Below is a small trained network, with its code and all its weights. Each question gives an input and a class and asks what happens when units are switched off, that is, made to give their printed mean instead of their output.

import numpy as np


def w(rows, s, z=0):
    codes = np.array(rows[::2]) - 128.0
    scale = np.full(codes.shape[1], s)
    scale[-1] = z or s
    return codes * scale


def f(y):
    return y / 2 * (1 + np.tanh(0.7978845608 * (y + 0.044715 * y**3)))


def log_softmax(a):
    a = a - a.max(-1, keepdims=True)
    return a - np.log(np.exp(a).sum(-1, keepdims=True))


def net(x, mask):
    res = np.array(x, float).reshape(1, 4) / 4 @ E
    y = f(res @ A[0][:, :-1].T + A[0][:, -1])
    res = res + np.where(mask, y, B[0][:, -1]) @ B[0][:, :-1]
    return log_softmax(res[-1] @ U[:, :-1].T + U[:, -1])


A, B = {}, {}
E = w([
[143,8,106,148,63,125,82,79],'x0',
[177,125,87,192,95,192,185,174],'x1',
[126,127,134,126,119,125,135,130],'x2',
[64,127,190,149,108,198,60,166],'x3',
],0.015)
A[0] = w([
[171,129,87,112,134,70,176,96,247],'neuron 1',
[137,139,120,128,124,126,121,122,118],'neuron 2',
[126,116,125,133,127,131,111,138,90],'neuron 3',
[152,20,111,140,73,119,82,93,150],'neuron 4',
[144,121,106,146,102,141,126,129,67],'neuron 5',
[92,123,140,95,148,79,97,114,240],'neuron 6',
[166,120,125,119,117,123,156,129,91],'neuron 7',
[114,197,130,119,155,125,150,161,240],'neuron 8',
[168,135,88,197,99,197,173,162,156],'neuron 9',
[133,124,118,139,111,165,125,158,77],'neuron 10',
[167,116,127,147,118,162,153,163,145],'neuron 11',
[158,123,107,118,145,109,168,118,184],'neuron 12',
[77,128,168,156,119,180,92,147,152],'neuron 13',
[125,2,104,164,89,118,96,80,149],'neuron 14',
[114,131,137,90,126,101,105,122,179],'neuron 15',
[177,122,109,207,114,167,163,184,156],'neuron 16',
[149,138,132,147,115,126,98,104,143],'neuron 17',
[85,128,157,148,117,167,91,150,147],'neuron 18',
[69,137,169,139,101,203,63,164,162],'neuron 19',
[116,104,146,139,124,146,99,128,77],'neuron 20',
[106,125,131,135,109,131,105,126,127],'neuron 21',
[127,113,130,129,137,132,133,143,87],'neuron 22',
[96,140,149,127,139,162,132,174,147],'neuron 23',
[159,122,107,120,136,98,147,116,185],'neuron 24',
],0.018,0.013)
B[0] = w([
[228,175,75,105,98,62,146,106,245],'neuron 1',
[130,132,133,140,117,127,138,118,127],'neuron 2',
[119,104,128,127,121,155,126,126,129],'neuron 3',
[181,35,121,120,79,139,109,106,247],'neuron 4',
[135,102,99,116,117,182,141,124,144],'neuron 5',
[148,148,201,77,154,56,71,142,215],'neuron 6',
[159,123,94,140,150,141,139,135,150],'neuron 7',
[106,253,156,143,148,95,139,170,229],'neuron 8',
[103,128,66,187,118,210,226,136,247],'neuron 9',
[106,117,123,105,99,186,160,103,154],'neuron 10',
[119,141,75,132,125,175,161,134,187],'neuron 11',
[178,166,117,143,117,107,129,163,192],'neuron 12',
[56,99,178,119,154,197,134,109,208],'neuron 13',
[164,21,102,123,83,144,93,88,254],'neuron 14',
[149,124,158,114,129,114,97,114,177],'neuron 15',
[111,142,72,148,117,204,217,133,236],'neuron 16',
[146,102,141,127,128,119,127,127,142],'neuron 17',
[92,99,161,129,122,175,92,159,195],'neuron 18',
[73,98,186,137,155,195,95,157,237],'neuron 19',
[132,84,152,140,118,138,112,147,149],'neuron 20',
[127,108,152,121,129,131,107,141,148],'neuron 21',
[117,109,110,136,122,176,136,128,124],'neuron 22',
[91,152,156,118,156,140,142,82,180],'neuron 23',
[162,151,91,125,146,87,141,94,186],'neuron 24',
],0.013,0.026)
U = w([
[162,197,143,76,146,1,116,160,244],'0',
[74,163,205,98,197,99,74,173,199],'1',
[188,90,112,69,108,20,80,43,172],'2',
[136,51,195,85,123,121,45,135,98],'3',
[157,210,56,154,134,106,186,183,137],'4',
[46,168,132,148,166,172,172,171,76],'5',
[189,86,25,136,97,121,166,89,45],'6',
[97,40,104,144,108,190,144,129,3],'7',
],0.0097,0.0037)

Each question gives the input, the list of numbers given to net, and the class t.
The units are the neurons (one row each of A and B). Each row of codes is followed by its name. A weight is (code - 128) times the scale printed after its matrix; where a second scale follows, it is the last column's (A, B and U).
mask holds one flag per neuron, in row order. A switched-off neuron (its flag False) gives its mean, the last column of its row in B, instead of its output. The means were averaged over made-up inputs and are rounded, as every weight is.
A unit's drop is (log p(t) with every unit on - log p(t) with that unit switched off) / (log p(t) with every unit on - log p(t) with every unit switched off).
most important unit: the unit with the biggest drop
k most important neurons: the k neurons with the biggest drops, biggest first
drop of u: that unit's drop, to one decimal
input [1,-7,-2,6], class 3: most important unit -> neuron 8
input [-1,0,0,-2], class 0: 2 most important neurons -> [neuron 9; neuron 16]
input [0,2,4,2], class 5: 2 most important neurons -> [neuron 14; neuron 4]
input [4,5,-5,0], class 6: 2 most important neurons -> [neuron 19; neuron 13]
input [1,-7,-4,0], class 2: 2 most important neurons -> [neuron 19; neuron 8]
input [-5,0,-6,7], class 1: 2 most important neurons -> [neuron 9; neuron 16]
input [0,5,3,-8], class 4: 2 most important neurons -> [neuron 14; neuron 4]
input [0,4,0,4], class 5: 2 most important neurons -> [neuron 14; neuron 4]
input [0,5,-7,0], class 4: 3 most important neurons -> [neuron 14; neuron 4; neuron 19]
input [-2,2,6,1], class 5: drop of neuron 1 -> 0.4
input [1,-4,4,-5], class 2: drop of neuron 8 -> 0.1
input [-7,1,6,-2], class 4: drop of neuron 6 -> 0.4
